Each row is followed by its class.
[ 244  -42  130  -31  104  151 -146  -11   69  197 -365  116 -388  -24
 -204  -16 -150  -51  168 -128  143   86 -170   58   77  129  -18    1
  -61    7 -135  -80  208 -171]	D
[ 230  152    2  103  256  -73    7  -14  169  392 -297   48 -253   59
  -88  -51  -99  166  165   71  194   38   66  170   -3   99    5  105
  -64  -46  -42  -51   24 -125]	X
[ 277    1  174  -11   65   58 -161  -15   62  216 -336  127 -333   19
 -220   50 -110  -75  126  -69  227   72 -112   12  150   88  -53   10
  -74  -11  -97  -86  105 -157]	D
[ 426  139   18   10  295  125   19 -100  139  467 -560  123 -477   93
  -51  -32 -152  116  259  -59  170  109   93  248   90  224   34  124
 -128  -86 -132   -1  225 -164]	S
[-167 -214   13  -81 -256   27   65   73 -157 -264  388  -67   20   57
   47  -53  153 -125 -231   57   64 -117 -184 -247    7 -297   24 -297
   20  -61   12  -69 -130  141]	G
[-205  -53 -116  -24 -254  395 -184 -117 -211 -390   97 -156  -61   90
  280  -54  -35 -128 -169  -87 -194  -11  -76 -100 -185 -175  169    3
  101   52 -152  151   77  129]	J
[ 181   59  -21   17  182   76   -3  -26  109  314 -238   42 -267   68
    2  -43  -65   35  177   31  146   19  -17  152  -12   17   32   36
  -45  -51  -78  -42   97  -49]	E
[ 193   84  -67   58   56  398 -181 -148  -53  -43 -615   -5 -397  115
   43  -78 -157  107   89 -223  -63  121  160   80  -72  313   97  186
  -18  -21 -140  161  319 -201]	W
[ 397  -48  119  -29  171   43   85  -22   18  301 -489  203 -437  130
 -240    3  -54   84  171  -90  203   24  103   34  248  319 -154  -16
 -167  -97   -2  -76  163 -302]	K
[  24   46  -65   22   -9   41   -9  -50   66   60  117   21 -175   47
  128   19    5 -170  -57  121  161  -86 -124   -4  -65 -264   52    1
   -8  -45 -119   -6  -40  144]	W
[  66  166   19 -116  164   75    5  -81  114  192 -229  -70  -32   82
  -48 -155 -106  179  111   14  -84    6  -82  250  -41  117  131   56
  -15   74 -100   -9  149  -52]	D
[  27   51  -42  112   28 -235   47  -86   96   23   13   99    7   45
 -104   66  -10   15   74  130   15   69  102 -127  143    1 -135  114
 -126   23   58  -79  -87 -136]	W
[   0  -51   45 -134  -76  120  -95  -28    6  -52  -28    2 -168   34
  -94  -14  -48 -156    4   -4   70   20 -264  -55   78 -104   78  -69
  -21   15 -125  -70   43   14]	H
[-132   -5    0 -103 -155   79 -156   -8  -23 -164   92  -86  -15   23
    5    0   -3  -39  -70   25  -29   75 -200 -153  -85 -205  105  -92
    5   -6 -106   -4  -43   86]	W
[ 339   86    8  104  307 -106   29  -80  147  311 -631  196 -244  110
 -276   20  -53  238  327  -38  -12  195  296   15  205  380 -166  151
 -198  -26   37  -56  119 -379]	B
[-348   11 -119 -178 -269   67  -33  -91   63 -240  394 -161  226   52
  135  -95  -33  -90 -264  176   -1  -67 -231  -81 -112 -359  150  -81
  115  103  -91  -19 -137  280]	G
[  93   87   -5   10   26   51  -98  -34  105  191  -59   42 -254   46
   43  -11  -76  -78   29   76  228  -50  -66  -52  -31 -173   39   20
  -41  -12 -114  -38   -4   40]	M
[ 233  107   24  -93  195  240  -38  -97  119  315 -448  -29 -292   78
 -113 -108 -238  126  198  -96   52   86  -63  277   44  253  102  114
  -33   68 -133  -36  272 -122]	V
[  54  -26  -64    2  -94  365 -124 -126 -128 -180 -255  -26 -233  106
  192  -46 -102  -73  -18 -148 -111   87   64    8  -56   46  100  103
   36   21 -137  140  195  -36]	E
[-235   14  -81 -125 -150  121  -27  -81    7 -138  237 -160  151   75
   95 -130  -35  -23 -148   80 -103    0 -226   42  -96 -216  157  -66
   74   97  -86  -25  -34  178]	J
[ 149    5  -26   58  -46  332 -147 -139 -101 -112 -302    1 -357  100
  166  -15 -137 -142   -5 -161   49   88   53   40   26   83   74  165
  -10    1 -152   95  201  -59]	V
[ 126   56   19 -134  205  132   -2  -67  156  266 -355  -36  -78   67
 -119 -135 -138  207  144  -18  -70   75  -28  255  -35  193   66   77
   -7   63  -83  -40  139  -71]	K
[-592  -86 -204  -81 -535  204 -123 -142 -256 -684  673 -238  349   49
  454  -40  160 -291 -470  133 -269 -104 -151 -283 -271 -584  210  -86
  189   80 -116  146 -219  467]	F
[ 175  -39   97   19   86   44   55   42  -65  113 -173  100 -296  131
 -127  -64   44   94  136  -48   87    4    6  -49   92  125  -34  -84
 -148  -97  -11  -57   54 -171]	B
[ -80  -69   33 -110 -115  -16  -81   46   31  -96   61  -29    2   -9
 -124   24  -16  -92  -70   11   93  -27 -191 -117   61 -111   27 -105
   29   -3  -16  -83  -75    7]	H
[-333  -65 -156   19 -380  301 -152 -165 -186 -489  284 -149   71   70
  358  -46   24 -283 -321   39 -159  -39  -70 -146 -180 -363  143    6
  145   55 -155  140  -74  298]	K
[ 383   86   29  132  247 -111   64 -109  156  275 -541  196 -276   93
 -245    2  -82  167  280  -40   57  155  230   65  282  379 -137  160
 -172  -34   17  -53  153 -327]	G
[ 405    7   20  -31  287  147   -7  -41   62  468 -610  146 -425   55
  -16   45 -122   63  245 -108  158   71  157  209    3  202  -54   93
 -106  -76  -75   27  238 -179]	B
[ -42  -76   60  -38 -171    9    1   23 -116 -159  133   -8  -68   88
  -24  -99  158  -42  -79   53   13  -50 -118 -198   49 -137   50 -183
  -47  -61   -5  -64  -65    9]	M
[-356   -4 -156    1 -374  263 -179 -143 -186 -489  359 -178  101   70
  377  -97   24 -143 -303   38 -154  -32 -112 -121 -246 -346  203   20
  147   38 -146  142  -41  279]	G
[ 290   45   30    4  195   89   -1  -42  140  377 -346  105 -352   64
  -40  -56  -74  -16  188   18  195   -7    8  229   28   64   25   30
  -72  -52 -103  -37   99  -59]	B
[ 187  -65   91   16   63   88   10  -17  -55  134 -263   97 -306  134
 -155  -97   46   99   98  -76   99   42   41  -61  108  144  -13  -91
 -107 -108  -22  -60   44 -156]	E
[-125  117 -108  127   17 -277    4  -94   54  -55   95   18  184   93
  -75  -23   95  101   49  224  -86   50   81 -107   64  -75  -56   33
  -66   13   62  -53 -182  -49]	E
[ 378   23  139  -73   99  195 -158  -73   95  266 -569  169 -513   60
 -230  -29 -182   21  235 -164  172  187 -114   84  185  253   22   33
 -119  -28 -150  -86  272 -260]	S
[  -3   47   10 -168  -45  250 -149 -131   86   27 -126  -69 -108   95
    1 -153 -139   44   32   -1  -36   28 -194  198  -39    2  169   45
   26   99 -196  -39  131   86]	K
[ 449  -57  106  -54  252  132   61   -9  -71  303 -687  164 -477  136
 -208   -3    9  230  243 -194   25   78  191   21  141  410  -82  -59
 -177 -167   -4  -23  279 -361]	W
[-548 -142 -211 -115 -498  320 -158  -70 -234 -657  531 -303  234   48
  407 -101   59 -198 -414   61 -243  -74 -174 -168 -319 -508  227 -101
  205   69 -136  157 -144  398]	K
[-170   42  -89  -20 -194  -39  -71  -22   89  -30  330  -68  -26   18
  127   -6   10 -217 -190  218  261 -153 -155 -143  -36 -413   64  -55
   53   -2  -72  -43 -184  224]	K
[ 431   72  117  -39  274  197 -179  -58   75  311 -786  180 -502   66
 -277  -38 -174  178  303 -214   59  195   24  141  103  420    5  100
 -125  -33 -153  -23  334 -331]	H
[ -75 -111   49  -95 -165   64 -121   70   26  -95  113  -32 -112  -17
 -143    9  -31 -104  -37   12  127   26 -255 -125   19 -189   18 -131
    5   -8  -79  -69  -78   60]	B
[ 223  101    8   78   68  301 -113 -163  -97   -1 -477   27 -364  120
   84  -76 -110  -30   86 -168  -23  133   96  100   47  215   90  158
  -72  -21 -155   91  259 -166]	M
[ 379   -9  119  -35  220  206 -162   14   73  292 -579  117 -500   33
 -272  -41 -184   70  219 -192  165  165  -84  133  121  250    2    2
  -76  -25 -151  -75  308 -246]	G
[ -82   -8  -22   82  -43 -182   39  -28   -4  -63  127   49   94   33
  -74   37   61  -36   -1  125  -41   43   73 -151   91  -61  -79   19
  -61   30   63  -47 -157  -55]	F
[-129   -9 -103   28 -203  375 -174 -150 -137 -316    6  -86 -121   93
  250  -44  -88 -157 -136  -96 -145   30  -55  -41 -128 -122  112   89
   78   62 -175  138  121  101]	J
[  -4   41  -24  128   23 -232   53  -58  119   11   49   79   20   28
 -147   -5   17  -36   56  132   63   15   23  -76  157    8 -107   44
  -72   15   57  -93 -145  -93]	V
[  84 -170   82  -91  -75   44   66   64 -176  -89   -4   28 -131   88
  -17  -23   96   26  -50  -40   10  -10  -53 -139   63  -24  -25 -193
  -69 -103   20  -28   25  -62]	D
[-274 -255  -15 -121 -401   -9  126   97 -172 -383  586  -99  154   41
   64  -16  182 -227 -325  111   27  -95 -218 -318   66 -428   19 -338
   49  -47   63  -57 -236  240]	S
[ 101  140  -60   63   31  305 -198 -176  -46  -58 -383  -18 -302  144
  158  -80 -139   56   47 -150  -88   98   97   64  -97  120  111  174
   -5   14 -179  112  191 -101]	V
[  42  -45   23  -55  -67   51   26   12  -66  -66   44   18 -191  108
  -41  -64  109   -9  -41   35   30 -105 -116 -161   31 -101   47 -182
  -56  -90  -44  -34    0   -7]	W
[ 179 -129   83  -43  -67   87   54   42  -79   13 -146  114 -266  104
 -162  -24   48   -1   16  -59  113  -48   -4 -121  169  107  -35 -150
  -66  -98   11  -52   38 -110]	H
[-575   25 -156   84 -367 -270    3   49  -29 -496  899 -181  451  -16
  152   15  167 -187 -333  324    3 -147 -209 -346 -103 -584   33 -157
  100   50   47  -41 -423  300]	G
[ 304  111   31    7  237   49   16  -28  180  447 -340  109 -361   45
  -50  -45 -140  102  230    1  213    9   25  159   49  164    7   88
  -77  -51  -74  -48  154 -105]	X
[-380   62  -73 -132 -199   19   -2 -101   54 -202  530 -139  266   18
  144 -111    4 -155 -240  176  -42 -118 -293  -52  -93 -374  164  -64
   97  107  -86  -54 -161  310]	S
[ -83  -10  -82   -9 -186  355 -170 -115 -184 -291  -53 -107 -121   93
  279  -62  -66  -71 -116 -139 -150   20    5  -38 -118  -64  149   59
   71   36 -145  142  163   78]	X
[  85  109  -52   -7   57   34  -57  -36   98  168  -53  -27 -251   47
   74  -12  -87  -67   60   96  206  -53 -116   93  -43 -143   88   51
  -50  -25 -113  -15   62   21]	W
[ 434  -30   92  -67  199  174   40  -37  -30  295 -638  176 -449  150
 -189  -61  -54  195  221 -173   44  136  126   63  178  361  -21  -65
 -135 -115  -56  -22  267 -285]	E
[ 162 -133   31  -88  -19   88   82   35  -97   11 -174   83 -230  107
 -117  -37   32   94   19  -74   27   13    4  -83  113  120  -14 -120
  -69  -99   12  -32   79 -115]	H
[ 186   20  -13   75   86  -65  -51  -96   32   83 -300  153 -163  111
 -127   34  -24   41  129    8   20   93  167  -69  176  147  -76   97
 -119   20   18  -21   33 -215]	J
[-209   81 -111 -179  -25  140  -14  -45   86  -98   71 -158  167   68
   42 -166  -22  139  -60   42 -215  -27 -182   88 -168 -101  225  -74
  100   52 -114   27  -15  187]	H
[-224   53  -73 -136  -88  136  -50  -64   93  -78  269 -128  119   17
   13 -119  -80  -36 -105   95 -103  -87 -294   42 -114 -208  148  -25
  112  132 -128  -20   -5  197]	J
[ 100   71  -39  150   35 -195   -2  -60   97   46 -169   78  -62   58
 -176   24   11   90   93  107   31   66  127  -84  159   68 -113   77
  -83   -5   46  -52  -51 -165]	D
[ -97   97  -46 -111   19  117  -30  -60  133   35   -7 -125   19   46
  -17 -167 -114   65   18   60  -20  -31 -197  210  -78  -30  177   37
   40   84 -117  -43   53   57]	B
[ 141   -7  -18   37   36  376 -145 -106 -126  -44 -429    9 -382  104
  130  -49 -131  -14   65 -227  -48   61   64   53  -74  171   77  130
   -8    3 -140  111  279 -154]	X
[  23  -43  -97    2 -171  342 -122 -133  -94 -230 -199  -48 -209  102
  190   -8 -122  -37 -100 -146  -85  120   64  -60  -44  -21   66   86
   46    2 -150  110  171   12]	G
[-127  111  -17  -94  -17   62  -40 -104  103   -2   -6 -134   69   67
   27 -185  -60   75  -28   89  -63  -25 -161  127  -88  -55  196   -2
   46   88 -101  -23  -12   99]	X
[-491 -240  -63 -118 -505  -44   34  106 -141 -477  782 -190  330   -2
  143  -13  202 -240 -394  193    4 -168 -229 -427  -71 -558   60 -299
  130   12   82  -51 -369  332]	K
[ -38  110  -29   95   70 -291   51  -12  101   10   91   35  104   65
 -167   -6   67  105   48  166    1   22   67 -131  135  -21  -97   29
  -93   -7   95  -81 -174 -130]	S
[-209 -121    6 -114 -196  -56  104   78 -137 -253  372 -108  150   74
   51  -46  215  -43 -202  104  -60  -99 -129 -228   -4 -286   38 -303
   16  -90   52  -54 -198  118]	S
[ 325 -183  158  -73   28   96   95    4  -89  125 -338  185 -362   97
 -178  -27   70   27  109 -127   90   40   55 -122  230  223  -93 -132
 -148 -135   18  -94  125 -214]	M
[ 164   57    0  110   84 -177  -19  -94  113   86 -228  136 -133   74
 -173  -29   -7  109  152   66   57   79  150  -27  197  164  -86   99
 -125  -16   23  -64    1 -202]	G
[-394  -21 -167    5 -332  322 -165 -116 -175 -486  297 -220   95   54
  345  -82   29 -167 -262   12 -254  -71 -110 -168 -283 -342  191  -17
  160   68 -147  148  -31  222]	J
[  52   93   33  -73  187   77    5  -55  109  171 -161  -80  -60   38
  -67 -156 -114  147  109  -17  -39   17 -108  228  -24  126  134   48
  -16   67  -99  -37  104   -6]	X
[ 370  213   19  -80  345  159  -40 -157  148  406 -699   68 -324  109
 -161 -118 -188  230  261  -82    8   91   56  376   61  411   92  149
  -92   14 -133    5  352 -225]	W
[  32  -18   35 -101  -40  127 -147    5    2  -45 -142   18 -190   18
 -114   17  -70  -24   65  -43   38   50 -154  -73   33   18   70  -23
  -12  -11 -106  -40   73  -73]	H
[  53  -29   95 -130  -71  186 -183  -46   28  -25 -178   64 -215   35
 -136  -34  -35  -81   36  -47   58  106 -203  -87   57   -1   61  -84
  -15   -3 -135  -78   82  -53]	S
[  67   71  -21   83  149 -170   60  -15  139   96 -166   69    1    3
 -191   17   -4  151  199   72  -93   56  101  -39   73  173  -75   59
  -88    3   56  -53   -6 -193]	W
[  58  -48  -45  -17  -63  422 -149 -138 -105  -94 -254  -18 -275   83
  143  -72 -125  -49    5 -156 -114   29   20   65  -92   75   66   98
   35   36 -176  111  235   11]	K
[-137   53  -76  -37 -164  -58  -59   -4   28  -17  371  -55    8   34
  178   18   12 -200 -146  231  201 -105 -181  -60  -54 -417   96  -81
   42   12  -65  -17 -154  240]	J
[ 321  -52  130  -19  150   63   81   69  -63  190 -407  127 -357  136
 -214  -34   27   99  163  -78  100   53   26  -11  169  260  -28 -125
 -128 -118   16  -38  125 -277]	J
[-256    0 -124   -6 -337  321 -188 -113 -202 -418  246 -217   12  118
  323 -103  -15 -124 -264  -29 -122   -6 -132 -136 -173 -322  216   13
  100   38 -130  135   -1  217]	S
[ 357   32    5  107  136  382 -143 -154  -92   85 -758   45 -488  175
    5  -76 -152  132  160 -241  -37  202  229  182   52  382   60  191
  -76  -46 -155   98  317 -245]	K
[-235 -271  -48 -154 -375  113   66   37 -220 -371  396 -104   90   76
   82  -57  172 -113 -316   52  -48  -88 -164 -331  -21 -353   60 -339
   61  -50    6  -16 -127  209]	G
[ 632  -52  167    3  301  153   90  -18   52  457 -849  273 -620   86
 -283   48 -105   51  361 -230  187  103  150  185  300  508 -142   28
 -192 -112  -45  -53  353 -416]	B
[ 212   86   -9  -42  133   13    4  -64  169  340 -200   66 -271   58
  -13  -19 -102  -20   92   81  196  -29  -42  147   27  -39   20   34
  -17  -25  -90  -73   42  -26]	V
